Here is a tiny trained network, its code and every weight. The questions are about switching its units off for an input and a target symbol, where a switched-off unit gives its printed mean instead of its output.

import numpy as np


def w(rows, s, z=0):
    codes = np.array(rows[::2]) - 128.0
    scale = np.full(codes.shape[1], s)
    scale[-1] = z or s
    return codes * scale


def norm(h):
    return h / np.sqrt((h * h).mean(-1, keepdims=True) + 1e-5)


def f(y):
    return np.maximum(y, 0)


def softmax(a):
    e = np.exp(a - a.max(-1, keepdims=True))
    return e / e.sum(-1, keepdims=True)


def log_softmax(a):
    a = a - a.max(-1, keepdims=True)
    return a - np.log(np.exp(a).sum(-1, keepdims=True))


def net(x, mask):
    ids = ['αβγδεηθμξπστφψω'.index(c) for c in x.split()]
    T = len(ids)
    res = E[ids] + P[:T]
    u = 0
    for l in range(2):
        q, k, v = (norm(res) @ M[l].T for M in (Q, K, V))
        z = softmax(np.where(np.tri(T) > 0, q @ k.T / 3**0.5, -1e9)) @ v
        res = res + np.where(mask[u], z, O[l][:, -1]) @ O[l][:, :-1]
        u += 1
        y = f(norm(res) @ A[l][:, :-1].T + A[l][:, -1])
        res = res + np.where(mask[u : u + 4], y, B[l][:, -1]) @ B[l][:, :-1]
        u += 4
    return log_softmax(norm(res)[-1] @ U[:, :-1].T + U[:, -1])


Q, K, V, O, A, B = {}, {}, {}, {}, {}, {}
E = w([
[36,91,162,173,21,100,72,129,140,196],'α',
[146,144,149,177,57,63,160,186,186,137],'β',
[153,145,118,71,163,74,154,201,92,155],'γ',
[104,147,101,103,119,170,82,166,165,95],'δ',
[193,146,140,90,87,188,76,86,82,164],'ε',
[215,44,112,184,142,139,94,66,115,99],'η',
[144,117,143,81,179,115,100,112,82,210],'θ',
[124,175,51,181,206,116,110,164,76,111],'μ',
[108,177,155,167,60,61,148,69,91,178],'ξ',
[103,128,157,135,140,81,76,117,225,114],'π',
[146,123,145,194,136,207,166,78,176,167],'σ',
[145,44,155,141,151,193,89,178,162,103],'τ',
[24,101,76,71,169,152,8,128,50,189],'φ',
[139,110,132,171,77,18,93,132,111,94],'ψ',
[47,95,145,84,231,142,167,220,153,141],'ω',
],0.014)
P = w([
[111,188,152,220,203,142,52,156,3,246],'0',
[154,151,140,198,176,124,111,153,63,200],'1',
[163,123,144,170,141,117,121,138,103,171],'2',
[161,100,148,138,120,109,144,132,126,148],'3',
[171,88,148,115,100,112,165,115,149,123],'4',
[183,71,154,88,74,115,179,105,175,108],'5',
[196,71,162,63,66,124,196,90,188,95],'6',
],0.0062)
Q[0] = w([
[254,90,124,192,161,85,109,116,107,205],'L0H0',
[28,44,130,154,199,153,68,186,172,189],'L0H0',
[141,129,122,168,137,25,129,165,161,123],'L0H0',
],0.0069)
K[0] = w([
[220,22,79,79,162,66,255,37,130,119],'L0H0',
[96,39,144,196,220,90,101,146,129,221],'L0H0',
[76,48,85,151,123,16,224,80,206,170],'L0H0',
],0.0048)
V[0] = w([
[107,136,51,90,67,148,4,182,162,60],'L0H0',
[112,157,126,161,203,167,139,118,226,107],'L0H0',
[126,62,159,62,90,144,120,156,154,204],'L0H0',
],0.0039)
O[0] = w([
[58,43,122,141,38,29,136,122,148,31,144],'L0H0',
[86,105,119,156,165,171,202,143,233,80,147],'L0H0',
[138,109,113,105,208,49,71,156,253,133,9],'L0H0',
],0.0047,0.0011)
A[0] = w([
[182,136,130,146,182,167,169,2,121,165,251],'L0N0',
[46,98,187,130,148,98,126,89,201,102,52],'L0N1',
[106,138,128,32,187,232,99,245,175,200,69],'L0N2',
[134,175,134,81,182,150,137,145,109,222,145],'L0N3',
],0.0057,0.0021)
B[0] = w([
[70,104,129,142,50,129,122,156,203,176,237],'L0N0',
[148,134,3,179,113,131,127,111,123,104,219],'L0N1',
[77,174,250,113,89,104,96,91,97,143,254],'L0N2',
[115,47,62,112,90,123,194,174,177,91,250],'L0N3',
],0.0069,0.0035)
Q[1] = w([
[105,141,132,125,34,99,87,104,164,128],'L1H0',
[87,184,98,158,133,139,2,108,195,109],'L1H0',
[199,105,101,192,92,61,131,83,154,151],'L1H0',
],0.0082)
K[1] = w([
[161,106,144,74,107,87,162,57,147,98],'L1H0',
[104,240,147,180,156,163,30,1,192,101],'L1H0',
[226,165,108,220,101,43,91,83,142,133],'L1H0',
],0.0073)
V[1] = w([
[131,68,43,51,103,70,252,77,138,71],'L1H0',
[98,244,47,234,152,187,114,171,46,126],'L1H0',
[158,92,86,176,251,144,110,249,67,187],'L1H0',
],0.0031)
O[1] = w([
[2,143,145,147,143,135,43,82,73,203,2],'L1H0',
[134,136,196,28,42,112,86,88,197,123,246],'L1H0',
[121,55,138,101,143,140,168,52,172,80,225],'L1H0',
],0.0052,0.0022)
A[1] = w([
[102,179,80,241,235,95,104,209,87,166,56],'L1N0',
[129,70,151,132,76,119,175,18,195,136,51],'L1N1',
[155,163,177,78,175,2,229,183,136,110,8],'L1N2',
[50,43,202,17,76,154,138,30,154,158,148],'L1N3',
],0.0055,0.0017)
B[1] = w([
[119,131,166,155,134,199,145,170,9,168,247],'L1N0',
[53,127,156,87,112,168,98,139,83,129,245],'L1N1',
[95,89,97,146,78,141,64,137,192,91,252],'L1N2',
[200,177,110,182,173,109,137,177,134,110,246],'L1N3',
],0.011,0.0027)
U = w([
[114,126,190,196,104,150,63,221,101,179,254],'α',
[169,106,90,179,93,66,189,133,210,106,171],'β',
[45,36,116,3,111,115,119,130,120,143,92],'γ',
[125,209,163,80,97,126,109,138,138,64,111],'δ',
[217,150,110,81,112,147,86,104,145,177,55],'ε',
[142,23,149,118,133,163,90,56,124,147,50],'η',
[161,117,112,85,185,74,150,145,174,202,126],'θ',
[111,114,93,130,119,179,192,142,58,90,145],'μ',
[97,171,129,83,100,68,184,85,131,195,134],'ξ',
[82,147,104,215,187,132,72,75,145,102,57],'π',
[104,128,135,123,129,182,199,112,203,183,65],'σ',
[191,77,197,150,182,123,129,117,154,77,71],'τ',
[126,154,116,69,210,97,52,107,95,143,104],'φ',
[164,98,156,153,112,36,119,90,78,87,78],'ψ',
[41,116,189,125,204,69,194,151,150,107,79],'ω',
],0.0083,0.0046)

Each question gives the input, a string of symbols that net reads in full, and the target symbol t.
The units are the heads (3 rows each of Q, K, V and O) and the neurons (one row each of A and B). Each row of codes is followed by its name. A weight is (code - 128) times the scale printed after its matrix; where a second scale follows, it is the last column's (O, A, B and U).
mask holds one flag per unit, layer by layer, with each layer's heads first. A switched-off unit (its flag False) gives its mean, the last column of its rows in O or B, instead of its output. The means were averaged over made-up inputs and are rounded, as every weight is.
A unit's drop is (log p(t) with every unit on - log p(t) with that unit switched off) / (log p(t) with every unit on - log p(t) with every unit switched off).
The circuit of an input: a set's keep is (log p(t) with only the set's units on - log p(t) with every unit switched off) / (log p(t) with every unit on - log p(t) with every unit switched off). Starting from all 10 units, units are removed one at a time, each time the one whose removal leaves the highest keep (on an exact tie, the one counted first), for as long as the keep stays at least 0.8.
circuit, biggest first: the units of the circuit, biggest drop first
most important unit: the unit with the biggest drop
top k neurons: the k neurons with the biggest drops, biggest first
k most important neurons of layer l: the k neurons of layer l with the biggest drops, biggest first
input μ δ ξ γ, target γ: top 4 neurons	[L1N2, L0N3, L1N3, L0N0]
input δ β π π μ ω, target α: circuit, biggest first	[L0N2, L1N3]
input δ γ μ μ π γ, target β: circuit, biggest first	[L1N2, L1N1]
input η φ μ, target μ: circuit, biggest first	[L1H0, L0H0, L1N3]
input μ δ γ θ, target θ: most important unit	L1N3
input π γ δ ψ δ δ γ, target β: top 3 neurons	[L0N3, L1N2, L1N1]
input φ π φ ξ μ η, target α: top 4 neurons	[L0N0, L1N1, L0N1, L1N3]
input η ξ δ, target δ: 2 most important neurons of layer 0	[L0N3, L0N0]
input ψ μ α π μ π θ, target α: 2 most important neurons of layer 0	[L0N2, L0N0]
input ψ θ δ μ μ μ, target γ: top 2 neurons	[L0N1, L0N2]
input β μ δ π δ σ, target α: top 4 neurons	[L1N1, L0N0, L1N3, L0N3]
input δ ω ξ σ μ σ π, target α: top 4 neurons	[L0N3, L1N0, L0N0, L1N1]
input α γ μ δ η ψ μ, target β: top 3 neurons	[L0N1, L1N1, L1N0]
input δ η π δ μ β γ, target α: most important unit	L1H0
input ξ η φ μ π, target π: circuit, biggest first	[L0N1, L1H0, L0N0]
input ξ σ π μ μ γ, target α: 2 most important neurons of layer 0	[L0N2, L0N3]
input δ δ α θ, target θ: circuit, biggest first	[L0H0, L0N3]
input τ μ θ δ μ δ, target β: top 3 neurons	[L0N2, L1N1, L1N0]
input γ ω σ μ δ μ μ, target γ: 2 most important neurons of layer 1	[L1N1, L1N3]
input δ σ μ γ μ β, target α: top 2 neurons	[L0N3, L0N0]
input μ μ γ π, target π: 3 most important neurons of layer 0	[L0N1, L0N2, L0N0]
input μ η ψ δ α ξ, target α: most important unit	L1N1
input ψ δ μ δ, target β: top 3 neurons	[L1N0, L1N1, L0N2]
input μ π θ δ η, target α: circuit, biggest first	[L0N0, L1N1, L1N3]
input δ δ π π σ π μ, target α: 2 most important neurons of layer 0	[L0N1, L0N3]
input δ δ μ η μ θ, target α: top 4 neurons	[L1N3, L0N0, L0N2, L1N1]
input σ ψ μ μ μ δ φ, target α: circuit, biggest first	[L1N3]
input α σ τ, target τ: 3 most important neurons of layer 1	[L1N0, L1N1, L1N2]
input τ δ μ φ μ δ ε, target α: 2 most important neurons of layer 1	[L1N3, L1N1]
input δ π μ φ τ μ, target β: 2 most important neurons of layer 0	[L0N2, L0N3]
